Below is a small trained network, with its code and all its weights. Each question gives an input and a target symbol and asks what happens when units are switched off, that is, made to give their printed mean instead of their output.

import numpy as np


def w(rows, s, z=0):
    codes = np.array(rows[::2]) - 128.0
    scale = np.full(codes.shape[1], s)
    scale[-1] = z or s
    return codes * scale


def softmax(a):
    e = np.exp(a - a.max(-1, keepdims=True))
    return e / e.sum(-1, keepdims=True)


def log_softmax(a):
    a = a - a.max(-1, keepdims=True)
    return a - np.log(np.exp(a).sum(-1, keepdims=True))


def net(x, mask):
    ids = ['ΓΘΛΣΦΨαβδεζημξτω'.index(c) for c in x.split()]
    T = len(ids)
    res = E[ids] + P[:T]
    u = 0
    for l in range(3):
        r = res
        for j in range(3):
            rows = slice(3 * j, 3 * j + 3)
            q, k, v = (r @ M[l][rows].T for M in (Q, K, V))
            z = softmax(np.where(np.tri(T) > 0, q @ k.T / 3**0.5, -1e9)) @ v
            o = O[l][rows]
            res = res + np.where(mask[u + j], z, o[:, -1]) @ o[:, :-1]
        u += 3
    return log_softmax(res[-1] @ U[:, :-1].T + U[:, -1])


Q, K, V, O = {}, {}, {}, {}
E = w([
[72,180,60],'Γ',
[61,206,171],'Θ',
[146,136,127],'Λ',
[137,109,137],'Σ',
[144,121,138],'Φ',
[251,137,145],'Ψ',
[136,116,137],'α',
[215,171,91],'β',
[141,122,134],'δ',
[3,101,161],'ε',
[136,116,133],'ζ',
[140,124,131],'η',
[137,100,83],'μ',
[120,53,218],'ξ',
[46,116,119],'τ',
[143,118,128],'ω',
],0.013)
P = w([
[114,254,130],'0',
[103,121,106],'1',
[104,117,104],'2',
[162,119,221],'3',
[125,100,81],'4',
[104,117,94],'5',
[162,131,235],'6',
[133,93,84],'7',
[102,113,89],'8',
[154,135,246],'9',
[137,90,83],'10',
],0.013)
Q[0] = w([
[163,174,108],'0.h0',
[191,244,174],'0.h0',
[180,207,142],'0.h0',
[41,111,131],'0.h1',
[46,164,140],'0.h1',
[10,150,138],'0.h1',
[114,129,226],'0.h2',
[112,131,196],'0.h2',
[160,123,101],'0.h2',
],0.013)
K[0] = w([
[134,55,128],'0.h0',
[188,42,184],'0.h0',
[176,47,161],'0.h0',
[110,159,140],'0.h1',
[126,184,80],'0.h1',
[124,247,109],'0.h1',
[42,108,182],'0.h2',
[94,123,148],'0.h2',
[186,134,136],'0.h2',
],0.014)
V[0] = w([
[121,155,9],'0.h0',
[185,64,95],'0.h0',
[169,63,254],'0.h0',
[111,131,43],'0.h1',
[99,143,79],'0.h1',
[180,23,136],'0.h1',
[104,149,212],'0.h2',
[54,199,83],'0.h2',
[255,201,111],'0.h2',
],0.0045)
O[0] = w([
[170,184,1,109],'0.h0',
[171,59,121,43],'0.h0',
[115,53,218,106],'0.h0',
[164,63,197,112],'0.h1',
[127,88,142,140],'0.h1',
[171,180,149,4],'0.h1',
[101,181,197,178],'0.h2',
[44,130,115,188],'0.h2',
[157,197,34,92],'0.h2',
],0.0041,0.0042)
Q[1] = w([
[147,154,168],'1.h0',
[125,146,126],'1.h0',
[111,122,87],'1.h0',
[245,194,140],'1.h1',
[144,140,214],'1.h1',
[143,174,243],'1.h1',
[3,145,113],'1.h2',
[247,77,149],'1.h2',
[33,195,87],'1.h2',
],0.012)
K[1] = w([
[174,134,140],'1.h0',
[136,122,148],'1.h0',
[94,109,115],'1.h0',
[164,148,10],'1.h1',
[102,205,100],'1.h1',
[133,223,115],'1.h1',
[160,6,79],'1.h2',
[97,231,224],'1.h2',
[169,82,41],'1.h2',
],0.016)
V[1] = w([
[134,48,216],'1.h0',
[95,210,42],'1.h0',
[106,85,112],'1.h0',
[84,75,253],'1.h1',
[49,88,150],'1.h1',
[38,202,202],'1.h1',
[104,171,216],'1.h2',
[110,45,80],'1.h2',
[66,200,162],'1.h2',
],0.0049)
O[1] = w([
[76,120,80,104],'1.h0',
[236,139,192,167],'1.h0',
[142,150,82,118],'1.h0',
[61,98,253,168],'1.h1',
[42,68,155,156],'1.h1',
[10,197,159,254],'1.h1',
[41,172,185,146],'1.h2',
[186,32,118,111],'1.h2',
[40,172,127,180],'1.h2',
],0.0039,0.0068)
Q[2] = w([
[122,146,120],'2.h0',
[118,149,96],'2.h0',
[148,104,94],'2.h0',
[118,77,104],'2.h1',
[148,69,147],'2.h1',
[94,146,77],'2.h1',
[118,2,104],'2.h2',
[159,76,140],'2.h2',
[80,80,39],'2.h2',
],0.015)
K[2] = w([
[127,132,139],'2.h0',
[103,157,141],'2.h0',
[123,137,97],'2.h0',
[88,163,116],'2.h1',
[88,150,184],'2.h1',
[136,143,24],'2.h1',
[138,59,154],'2.h2',
[170,107,168],'2.h2',
[104,4,70],'2.h2',
],0.014)
V[2] = w([
[83,69,166],'2.h0',
[182,144,14],'2.h0',
[153,104,109],'2.h0',
[133,85,137],'2.h1',
[218,52,23],'2.h1',
[125,76,214],'2.h1',
[154,188,6],'2.h2',
[43,101,2],'2.h2',
[140,64,93],'2.h2',
],0.0079)
O[2] = w([
[121,182,105,145],'2.h0',
[75,51,142,45],'2.h0',
[109,124,128,87],'2.h0',
[95,155,96,104],'2.h1',
[117,206,134,8],'2.h1',
[111,118,52,124],'2.h1',
[133,178,35,139],'2.h2',
[2,5,2,145],'2.h2',
[146,57,116,50],'2.h2',
],0.0087,0.014)
U = w([
[69,143,26,99],'Γ',
[10,205,166,97],'Θ',
[164,118,123,132],'Λ',
[172,97,136,158],'Σ',
[169,110,132,118],'Φ',
[243,133,138,141],'Ψ',
[157,107,136,105],'α',
[216,167,69,153],'β',
[163,110,130,118],'δ',
[16,81,179,1],'ε',
[173,100,133,155],'ζ',
[162,112,130,112],'η',
[187,74,89,233],'μ',
[196,51,255,189],'ξ',
[76,95,120,88],'τ',
[168,106,126,135],'ω',
],0.0066,0.0062)

Each question gives the input, a string of symbols that net reads in full, and the target symbol t.
The units are the heads (3 rows each of Q, K, V and O). Each row of codes is followed by its name. A weight is (code - 128) times the scale printed after its matrix; where a second scale follows, it is the last column's (O and U).
mask holds one flag per head, layer by layer. A switched-off head (its flag False) gives its mean, the last column of its rows in O, instead of its output. The means were averaged over made-up inputs and are rounded, as every weight is.
A unit's drop is (log p(t) with every unit on - log p(t) with that unit switched off) / (log p(t) with every unit on - log p(t) with every unit switched off).
The circuit of an input: a set's keep is (log p(t) with only the set's units on - log p(t) with every unit switched off) / (log p(t) with every unit on - log p(t) with every unit switched off). Starting from all 9 units, units are removed one at a time, each time the one whose removal leaves the highest keep (on an exact tie, the one counted first), for as long as the keep stays at least 0.8.
circuit, biggest first: the units of the circuit, biggest drop first
most important unit: the unit with the biggest drop
heads that matter: for each layer, one digit per head in row order, 1 if its drop is at least 0.15 and else 0, layers parted by /
drop when u is switched off: that unit's drop, to one decimal
input ξ Φ μ Θ, target ξ: heads that matter => 100 / 000 / 001
input Γ Λ Θ Θ, target Γ: circuit, biggest first => [2.h2; 0.h0]
input ξ ξ ε β, target ξ: circuit, biggest first => [2.h2]
input ξ ξ Λ β β Θ Γ Θ ξ Φ, target ξ: heads that matter => 100 / 000 / 001
input Θ Θ Θ μ Θ τ β, target Θ: circuit, biggest first => [1.h2; 1.h1; 2.h2]
input Θ μ Γ ξ Θ Φ Λ, target Θ: heads that matter => 000 / 111 / 000
input ξ Λ Θ Γ Θ Θ Λ, target ξ: circuit, biggest first => [2.h2; 0.h0]
input Θ ε ξ δ, target Θ: circuit, biggest first => [1.h2; 2.h2; 1.h1]
input β β μ ξ Θ ξ Λ Γ ζ Γ, target β: circuit, biggest first => [2.h2; 1.h1]
input Θ Θ Φ Θ ξ ξ Θ ε, target ε: heads that matter => 010 / 010 / 001
input Θ μ μ, target μ: circuit, biggest first => [1.h2; 1.h1; 2.h2; 2.h1]
input Γ Θ Θ Σ μ ξ Θ Θ ω Λ, target Γ: heads that matter => 100 / 010 / 001
input Θ Ψ ξ Γ, target Θ: heads that matter => 001 / 010 / 011
input ξ ξ μ Γ ξ μ Θ Θ β ω, target ξ: circuit, biggest first => [2.h2]
input β δ ξ β ξ ξ ξ, target β: circuit, biggest first => [2.h2; 1.h1; 0.h2]
input ξ ξ η τ Θ Θ ξ Θ Θ Γ, target ξ: circuit, biggest first => [2.h2; 0.h0]
input Σ Θ ε, target ε: circuit, biggest first => [2.h2; 1.h1]
input Θ Θ Γ τ ξ Θ μ Θ Γ Ψ, target Θ: heads that matter => 000 / 111 / 001
input Θ β ξ, target ξ: heads that matter => 010 / 001 / 011
input ξ δ Θ β, target ξ: heads that matter => 100 / 000 / 001
input β Θ Θ Θ Θ, target Θ: most important unit => 1.h1
input Θ η Σ Θ Λ Γ ζ, target Θ: drop when 2.h2 is switched off => 0.1
